Each row of numbers stands for one element and depends on some of the facts below. Use the named rows to name the rest.

Some rows with their names:
[ -1  -5   3   7   4   3  -3 -20   6  -3  -7   4  -4 -11   5   3  -8   7
 -10   0   1  -7   1   3  -6   3  -2  -2   2  -5]: destike
[ -3   4   3   4   4  -2  -8 -17   7  -4  -4  10  -2  -8   0   4   4   0
  -5   0   0  -4   0   5  -3   1   2  -2  -6  -2]: godras
[  2   1   1   3   0   2  -5 -10   1  -3  -1   5  -7  -6  -4   1   2   0
  -3   2   0  -3   4   3   0   2   0  -2  -3   0]: viropan
[  0  -2   2   1   6   6  -6  -5   0  10  -4  -2   7  -4   5  -5   3  -4
  -3   3  -1  -9  -1 -11   0  -6   1   4   3  -1]: flograkle
[ 14   0   2   8   8   8   0 -11  -4  -6 -13   6   0 -14   1  10  -4   4
 -10   1   2  -3   6  10  -4   0  -3   1   2  -8]: debo
[-12   3   0  -2  -1  -7   2  -3   7   1  13  -9   7  13   2   2   1 -14
   9  -2   0  -2  -6 -16  -6   3  11   2  -4   7]: pasken
[ 10   3  -6 -11 -24  -8  -1  17 -22   2   6 -11   1   2 -17   5  30  -1
   0   5   1  14  10  15   7  12  16   4 -14   4]: megu
[-19  11 -14  11  11   8   2   1  19  -1  -3  21   2  -1 -13 -17   3   4
   6 -12  -6  10 -10   5  -1  -8   7   1 -11  -1]: skasima
[-10  -6  -6 -15  -2 -14  12   6 -12   0   8 -28  -7  -6  -4  -2  -5   8
   5   7   7  11 -17  -6   9  -8   3   9  20  -5]: flista
[ 1 -4 -7  1  5  5  6  3  4 -3 -1 -3 -7 -4  1 -5 -2 -7 -3  1 -2  1 -2  1
  2  2  3  7 -7  6]: pegos
[ -5   0   2   2   5  -1 -13 -17   3   8  -4   6   1 -15   0 -10   8   3
  -5   4  -5  -8  -2  -4   0  -4   2   1   0  -4]: greplin
[ -1   1   1   5  -5  -5  -4   1  -3   2  -3   4  -1   0   9   3 -15   1
   4   3   2  -9  -3   1  -2  -8   5   2   0   4]: subril
[ 14   3  10  -8  11 -14  -2   8   0  -9  12   7   0  -1   4  -2   2  -9
  14   2  -7   1   0   0   7  -5 -14   8   3   3]: plapu
[ -2   7  -9   7   5  23   0   7  -1  11   1   7   5   4 -20 -15   7   7
  10  -7   1   4   0 -11   7 -16   1   0   9  -5]: klifim
[  1  -2   2   1   6   6  -6  -5   0  10  -3  -2   7  -5   4  -5   4  -4
  -3   3  -1  -8  -1 -10   0  -6   1   3   3  -1]: lobi
[-2 -1  1  0  4 -1 -1 -2  1  0 -3 -1  1  1  6  2 -3 -3 -3  0  0 -2 -3 -3
 -2 -1  0 -2  0 -1]: trinan
[-4 -3  1  1  3  0  0 -6  3  1 -4 -2  1  0  8  2 -6 -2 -5  0  1 -4 -3 -4
 -4  1  0 -2  1  0]: vepekar
[-2 -5 -5  2  8  4  5  2  7 -2 -6 -2 -3 -5  8 -3 -6 -7 -7  0 -2 -2 -5  2
 -1  2  2  5 -7  5]: rosem
[ 10   3  12  -9  15 -16  -4   7   1 -10   8   9   4   1  10   1   1  -9
  10  -1  -7   2  -3   1   6  -5 -16   5   3   1]: vuski

There are 3 kinds of fact about the elements: κ, Λ, χ.
baluk | Λ vafam | χ tudak
bames | Λ klugrin | χ dobus
bamol | Λ dodetor | χ letak
banol | κ posim | Λ baluk | χ stosam
beski | Λ flover | χ grudu
bino | κ brinor | Λ groflun | χ klugrin
bizor | Λ soplal | χ stosam
bradra | κ letak | Λ kivike | χ flover
bragar | κ brotis | Λ diskem | χ kleta
bragre | Λ klifim | χ stigis
brede | Λ nuklepe | χ megu
breplom | κ dutru | χ brinor
brotis | χ truskun
broze | χ vuse
bubo | Λ digomu | χ diskem
buton | Λ kivike | χ biklun
dalur | κ digomu | Λ megu | χ dobus
debo | κ sterifu | Λ pasken | χ megu
destike | κ posim | Λ baluk | χ flover
digomu | χ dodetor
dilom | Λ baluk | χ soplal
dotaska | Λ digomu | χ grudu
dradir | Λ stosam | χ biklun
drefle | κ sterifu | Λ dalur | χ dodetor
drege | κ stefeskon | χ diskem
drirubu | Λ soplal | χ soplal
drodrene | Λ stosam | χ gemen
droneplok | χ klires
droskel | Λ baluk | χ vuse
drote | Λ groflun | χ klugrin
druna | χ stefeskon
dutru | χ stosikil
feper | κ dodetor | χ tudak
figrir | Λ tudak | χ stigis
fligetra | Λ triplom | χ stefeskon
flista | χ letak
flizum | χ tudak
flograkle | Λ grudu | χ kleta
flugrar | Λ groflun | χ zolifa
fola | χ truskun
funa | Λ groflun | χ zolifa
gebam | Λ pligi | χ tudak
gebobrun | κ groflun | χ brinor
gekluk | χ diskem
gesitras | χ stosam
godras | κ plirel | Λ letak | χ zolifa
graflol | κ dobus | χ klires
greplin | κ klonor | Λ kleta | χ kleta
grepok | κ gemen | Λ groflun | χ stosam
grezun | κ vafam | χ biklun
gritroda | κ tudak | Λ groflun | χ soplal
grudo | κ digomu | χ diskem
grufam | Λ megu | χ gemen
gugus | Λ buton | χ diskem
gutir | κ brotis | Λ ravopli | χ diskem
kalo | Λ ravopli | χ groflun
katrul | Λ kleta | χ kleta
kidrada | Λ stosikil | χ biklun
kivike | χ groflun
klaflal | χ megu
klelusa | κ zolifa | Λ klugrin | χ zolifa
klifim | Λ groflun | χ kleta
klizus | χ grudu
klonor | χ stefeskon
klosto | κ vafam | Λ groflun | χ dobus
kluponos | Λ klugrin | χ stosam
kodrir | Λ plapu | χ truskun
kogofem | κ klonor | Λ klugrin | χ biklun
kuvo | Λ letak | χ diskem
lafezak | χ budi
lapogon | Λ tudak | χ zolifa
lenik | Λ nedro | χ tudak
libru | Λ brotis | χ soplal
lobi | Λ posim | χ kleta
loral | κ stigis | Λ megu | χ truskun
lozo | Λ dodetor | χ megu
lubro | χ stigis
maguk | Λ megu | χ groflun
masil | χ dobus
momum | χ kleta
muzi | κ brinor | χ tudak
nedro | χ budi
neklo | Λ flover | χ stosikil
nisu | Λ pligi | χ soplal
nodre | χ posim
nuve | Λ baluk | χ letak
pasken | Λ digomu | χ zolifa
pegos | χ klugrin
peras | κ troplus | χ klugrin
pitre | Λ flista | χ brinor
plapu | Λ kivike | χ brinor
plavesur | χ flover
plekik | κ brotis | Λ soplal | χ dobus
pleskitam | Λ groflun | χ kleta
pletin | Λ kivike | χ truskun
pligi | κ zolifa | χ klugrin
plirel | κ digomu | χ soplal
plokenuk | κ kleta | Λ klugrin | χ biklun
ponam | Λ pligi | χ truskun
pudrusta | Λ nedro | χ dobus
ragrum | Λ groflun | χ truskun
renis | κ brinor | Λ stefeskon | χ diskem
rezir | Λ groflun | χ klugrin
rosem | Λ tudak | χ klugrin
ruban | χ zolifa
safum | Λ kivike | χ stosam
saskik | Λ tudak | χ posim
sedror | κ flista | Λ pligi | χ brinor
skasima | κ pasken | Λ groflun | χ klugrin
skegil | κ droskel | χ dodetor
skezo | Λ tudak | χ tudak
skidrik | Λ groflun | χ posim
skogridron | Λ groflun | χ letak
skoplu | κ diskem | χ soplal
sozi | Λ lubro | χ klires
stamar | χ stigis
stebon | κ klonor | χ posim
steklel | Λ megu | χ klugrin
sterifu | Λ plirel | χ nuklepe
stivafes | χ soplal
stivi | Λ dodetor | χ biklun
stoklal | Λ biklun | χ soplal
stunek | χ letak
subril | Λ diskem | χ biklun
subru | κ tudak | Λ groflun | χ letak
tapli | χ groflun
tepu | Λ megu | χ posim
tivu | κ brinor | Λ kivike | χ grudu
tolozil | Λ groflun | χ flover
trapu | χ brinor
treser | κ diskem | Λ soplal | χ grudu
trinan | Λ grudu | χ grudu
triplom | χ gemen
trogok | κ digomu | Λ baluk | χ biklun
troken | Λ dodetor | χ brinor
troplus | Λ buton | χ ravopli
tula | Λ pligi | χ groflun
vabri | Λ kivike | χ kleta
vafam | χ stosam
vaple | Λ klifim | χ grudu
vemisko | κ digomu | Λ megu | χ gemen
vepekar | Λ pligi | χ nuklepe
vidro | χ ravopli
viropan | κ ravopli | χ budi
vuski | Λ kivike | χ stosam
vustim | χ gemen
vuva | χ nuklepe
zukis | Λ ravopli | χ posim

Rows to name:
No name comes twice in this set of rows, the named rows included.
[ 14  -9   1   5 -12   9   6  20  -9   6   4  -3  14  20   9  -5  -4  -3
   1  -9  -9   1  18  -1 -10  20  -5  -2  -5   5] -> stigis
[  1   4  -9  -2 -22  24  15  26  -3   5  22  -4  -5  24 -37  -9  16  18
  19 -15  14  17   9  -3  16  -5   4   4   6   5] -> groflun
[  1   4 -12  -6   6  -4   0  18  -8   1 -17  -3   3  -6   7   1  11 -18
 -10   7  -4   6  -6  11   3  -1  12   2 -18   5] -> steklel
[ 13   4  15 -14  11   0   3  16   8  -5   3   4   7  10  11  14   3 -13
   7   0  11  -8  -3  -5  12 -17 -13  10   1  11] -> troplus
[  3  -9  -5  -1  -8  14  -2  -7   4  -4   7  -3 -35 -10 -16  -9   6   1
  -8   8   5  -4   8   4  15   7   0   3  -9  12] -> pligi
[  0  -2   2   1   7   1  -9 -16  -2   7  -9   3   0 -21   0  -7   6   8
  -8   6  -1  -6  -3   1   2  -7  -1   4   6  -8] -> bragar
[ -6   8  -7   7  10  20  -1   8   3  13  -7  11  11   3 -10 -14   4   7
   6  -8   0   3  -4  -9   4 -19  -1  -2   8  -7] -> pleskitam
[ -7   2   1   7  -6 -11 -11 -12   2   0  -4  12  -7 -10   6  -2 -12   8
   1   5  -1  -9  -4   8  -3  -6   6   0  -3   1] -> kogofem
[ -3  10  -7  11   9  15   0   2   4  -1 -11  20   2  -2 -13  -5  -1  13
   2 -10   1   9  -2   7   2 -13  -4  -7   3 -10] -> klosto
[ -5   3  -2   8   0  -8  -7 -15   3  -2   6   6  -1  -4  -4  -7   2  -4
   4   1 -11   0   2   0  -9   9   6  -2  -7  -1] -> graflol
[  0   1   2   8  -5  -4  -9  -7  -1   0  -7  11  -6  -7   8   2 -14   6
  -1   5   1 -11   0   8  -2  -6   3   0  -2   2] -> plokenuk
[ 32   6  11   3  22  -9   3  -3  -5 -16  -2  14  11 -18   5  11  -3  -2
   8   0  -7   2   5  15  -2  -6 -14  14   7 -11] -> bradra
[ -8   6 -14  10  12  17   5   8  10  -2 -11  19  -4  -6 -11 -15  -2   9
   0  -9  -3  11  -6  10   4 -11  -1  -1  -5  -4] -> bino
[  2  -6   2   3  -1  10   8  -8  -2  -3   9 -15  -3  10  -1   9  -8  -6
   0  -4   7  -3   3 -14  -2   6   2   1   7   2] -> vafam
[  6 -17  -2  -6 -24   5   4  20 -16   6  15 -17 -12  16  -3 -15   1   7
   0  -2  -5   7  14  -3   6  20  -7  -5   3   7] -> tudak

The same elements again, as new rows of numbers:
Some rows with their names:
[-1 -7  0  2  6 -2 -6  1 -4  3  2  1  3  6 -1  5 -4  4 -1  2 -2  2 -5  5
  8  3  1  9 -4 -5  1 -3 -4 -7 -8  2  0]: tepu
[-3 -5 -1  9  4  6  3  5  5  0  9  2 -7  4  1 -1 -5  1 -5  3 -2  4  3  8
 -2 -1  0  3  5 -7  2 -6  5 -3  0  2 -2]: nuve
[ -2  -5  -6   1   5  -6  -1   0  -5   2   0  -6   0 -11  -4  -8   2   6
  10   2   3   3  -1  -4  -5 -12 -12  13  13 -18   2  11  -5   0  -6  -5
   2]: groflun
[ 0  6  7  4 -8  1 -2 -5  2 -6  7  5 -6 -2 -2 -1 -6  7  2  1 -4  7 -7  1
  0 -1 -4  4 -8 -5  4 -8 -8  5  0  1  7]: breplom
[-4  8 -1  2 -4 -5 -3  1 -5 -5  0 -2 -7  1 -7  1 -2  4  4 -5 -8  1 -1  2
 -3 -6  0  4 -4 -3  4 -5  0  1 -2 -2  5]: feper
[  0   3  -1   4   4  -1   3  -4  -3   6  11  -6  -4   4  -4  -3  -3   1
   4   3  -5   8  -4   1  -6  -7  -3   6  -7 -14   3   2   3   3   2   1
   1]: buton
[ -1 -11  -6  -7   5   5   0   3   2   4   4 -10  -7  -5  -1  -3   1   6
   8  14   9  -6  -8  -3  -2  -5 -13  11   7 -15   3   8  -3  -1  -9  -7
  -6]: zolifa
[  5  12   6   8  -4  -3  -6  -9  -1  -7  10   2   5 -12  -1   0  -2   3
  -5  -4 -10  16  -1   3   2  -5   3   6  -5   4   9 -17 -11  11   4   6
   7]: skoplu
[-1 -7  0  2  5 -2 -6  0 -5  3  3  1  3  6 -1  5 -4  4 -1  2 -2  2 -5  5
  8  3  1 10 -4 -5  1 -3 -4 -7 -8  2 -1]: maguk
[-2 -7 -1  3  5  0 -1  2 -2  0  6  0 -1  6 -1  4 -5  1 -1  3 -1  3 -3  5
  3  1  0  5  0 -6  4 -6 -1 -4 -4  2 -1]: funa
[-2 -4 -2  0  4  1  1  2 -1 -4  6  0 -2  7 -2  3 -6  2  0  4  0  5 -3  6
  0  1  0  5  1 -8  6 -4 -1 -3 -5  2  2]: kuvo
[ -5   0  -1   2   2  -4   0  -1  -2   0   2  -2  -4  -6  -3  -4  -3   5
   4   3   2   2  -3  -1  -1  -5  -7  10   2 -11   7  -2  -5   0  -5  -2
   4]: truskun
[  5 -10   0   4   7  -2  -5   3  -2  -1   8  -3   5   0   0   8  -2   3
  -2   5  -1   5   0   2   4  -1   3   7   1   0   2 -11   1  -1   1   2
  -5]: nisu
[-2  6 -2  1 -5 -4 -2  1 -1 -6 -1 -4 -8  2 -7  0 -2  3  6  0 -6 -3 -2  1
 -3 -4 -1  4 -5 -3  2 -4 -1  2 -3 -3  3]: gebobrun
[ -2   5   0  -6 -17   8 -11  -4   7  -1  -3  -8 -17  -5  -9  -2   4  10
  16   8  -7 -11 -11  -3  -2 -11  -5   0  -7  -5  -3   1  -5   2  -1  -6
  -6]: pligi
[ 0  0 -1  1 -1 -1 -2 -2 -3 -3  5 -1 -3  0 -3 -1 -2  5  4  1 -3  5 -4  2
 -3 -4 -4  6  2 -9  3  2 -5  1 -3 -1  3]: fola
[-1 -9 -1  8  5  0 -2  3 -2  2  3  1 -1  4  1  4 -6  2 -1 -1 -3  1 -6  4
  7  2 -1  4  2 -4  1 -5 -3 -4 -5  0 -1]: skezo
[ 0  0 -1  1  0 -1 -2 -2 -3 -2  5 -2 -3 -1 -3 -1 -2  5  5  1 -2  5 -3  2
 -2 -5 -5  6  1 -9  3  1 -4  1 -3 -1  2]: droneplok
[  1  -1   3   1   2  -2   0 -11  -7  -3   6   4  -6  -2  -2   1   2   0
   3  -2  -2   1   1   2  -6  -2 -10   6   0  -5  -1   4  -6  -1  -3  -1
  -2]: momum

Which element is each row?
No name comes twice in this set of rows, the named rows included.
[ -1   0  -2   7  -1   5   2   4   5  -2   7   1  -8  -2  -1  -5  -1   3
  -1   0  -4   6   2   5  -5  -5  -4   4   7 -10   1   0   2   1   0  -2
   2] -> baluk
[ -5   4   1  -1  -3  -2   1   0  -1  -9   4  -1  -6   8  -6   5  -7   2
   3   3  -2   2  -4   3  -2   0   1   1  -8  -3   9 -12  -2   0  -3   2
   5] -> renis
[ -4  11   1   4  -4  -4  -3  -2  -4  -5   2   1  -7  -2  -6   1  -3   4
   2  -6 -10   4  -3   2  -1  -5   0   3  -6  -2   6  -9  -4   3  -1  -1
   7] -> stebon
[ -7   5  -2   9  -1   3   3   9   5  -5   4   4 -12   6  -3   1  -6   1
  -7  -4  -8   1   3   8  -1   0   5   0  -1  -1   5 -13   7  -1   0   0
   4] -> banol
[ -4   1   9   2   0  -3  -6  -4  -7  -1   4  13 -13   4  -4   8  -2   9
  -5  -6  -5  -5   2   3   1   6  -4   6 -16   1  -3  -9   4  -7   0  -3
   0] -> bragar
[ -4  -7  -2   3   9  -5   7  -9  -8   3  12  -9   2  13  -4   7  -9  -6
  10   6   1   8 -11  -3  -3  -4  -2  -4  -8 -11  11  -9  -1   1   1   4
  -2] -> stivi
[  5  -5  -4  13  -5  -2   4   0   4  -4   2  -3  -2  -9   0 -10   0   0
  12  -1  -4   7  -2  -1  -8 -11 -12   4  19 -15  -6  11  -8   7   1  -3
   3] -> digomu
[ -1   6   1  18  -2   1   8   4  10   5   6  -2  -9   8  -4  -4 -10  -7
  -2   4  -9   0   2   6  -2   1   4   2 -12  -3  -4 -11   7   2   5   4
  -1] -> trogok
[ -7  -4  -7  -4   7 -13   3  -9 -13  -5   4  -9   2  -8  -6  -4   2   3
  18   1   7   9  -5 -10 -11 -17 -13   5  13 -19  14   5  -7   4  -4  -3
   4] -> dodetor
[ -1   0  -2   3   7  -1   4  -4  -3   6  12  -6  -2   8  -4   0  -6  -1
   3   6  -3   8  -4   2  -4  -4  -1   4  -8 -12   6  -2   3   0   1   3
  -1] -> kidrada
[ -4   8   6   5   2  -1  -3  -6  -5   0   4  10  -9   1  -4   3  -1   0
 -10  -8  -9  -2   6   9   0   4   0   7 -12   5   1  -9   0  -5  -2   2
  -1] -> greplin
[-2  7  1  2 -6 -2 -2 -1 -1 -6  1 -1 -8  0 -6  0 -3  5  5  0 -6  1 -4  1
 -2 -3 -2  4 -7 -4  3 -6 -4  3 -2 -2  5] -> muzi
[ -4   9  -1  -2  -3  -5   1  -6  -2  -4   4  -4  -7 -14  -7 -11   2   8
  10   3   2   5  -1  -5  -9 -13 -12  11   3 -15   9   3  -6   6  -2  -4
   6] -> stosikil
[  4  -8  -1   8   5   4   0   7   5  -2  11  -1  -2  -2   1   2  -1   2
  -7   5  -2   6   6   4  -2  -2   2   5   6  -2   1 -10   8   1   6   2
  -6] -> dilom
[ -1  -1   0  -2   9  -5   0  -7  -8   8  10  -7   3  12  -6   5  -6   1
   4   7  -1   7  -7   1   1  -1   1   8 -15 -11   6  -2  -1  -3  -3   5
  -1] -> dradir

Now the same elements, written a new way:
Some rows with their names:
[ -2   0 -11  -6  -8  -1  -1   3   5   2  -3  -6]: kodrir
[  0  -1 -14  -5  -7  -1   2   6   0   2  -2  -3]: saskik
[  1  -3  -1   4   8   0 -10   5   8  -2  -3   4]: vuse
[ -2  -6 -23 -12   1   2  -4   2  -8   2  -2 -19]: droskel
[ 2 -5 24  8 19 -1 -8 -7  6 -6 12  7]: biklun
[ -3   8  -5  -4  -2  -7   1 -12  31   1   5  -9]: dradir
[ -8   0 -21   1  -5   8   3   3  -1   1   3   4]: stoklal
[  4   3 -29  -8  -9   3   7   0   9  -2  -3 -11]: skidrik
[ -4  -1  12   4  22   6 -15   3  -7  -4  -2 -15]: groflun
[-2  4 -7 -4 -7  1  2 -6 14  3 -6 -7]: maguk
[  1   6 -20   2   0  -3   9  -5   5   0  -2  -7]: pitre
[  2   5  -7  -2 -14  -5  -3  15  -3   1  -1  10]: gutir
[ 9  3  4  0  2  0 11 -9 -8 -1 -5 21]: peras
[ 1  0 15 11 -5 -4  4  1 -6 -2  6  6]: breplom
[  4   3  11 -17 -11   7   3  24  19   2  -6  19]: klelusa
[ -2  -4   2  -9 -10   3 -12 -11  -3   4  -5   5]: vuski
[ 2  4 16  7 -4  0  7 -7 10 -1  1 19]: dalur
[  1   0   8   2   3   0   3  -7 -13   0  -4  -2]: pegos
[ 1  5 12  2  0  1  2  7 -6 -1  5 14]: feper

Which element is each row?
No name comes twice in this set of rows, the named rows included.
[ 3  3 18 -3  0 -9  2 -2 11 -2 15 15] -> grezun

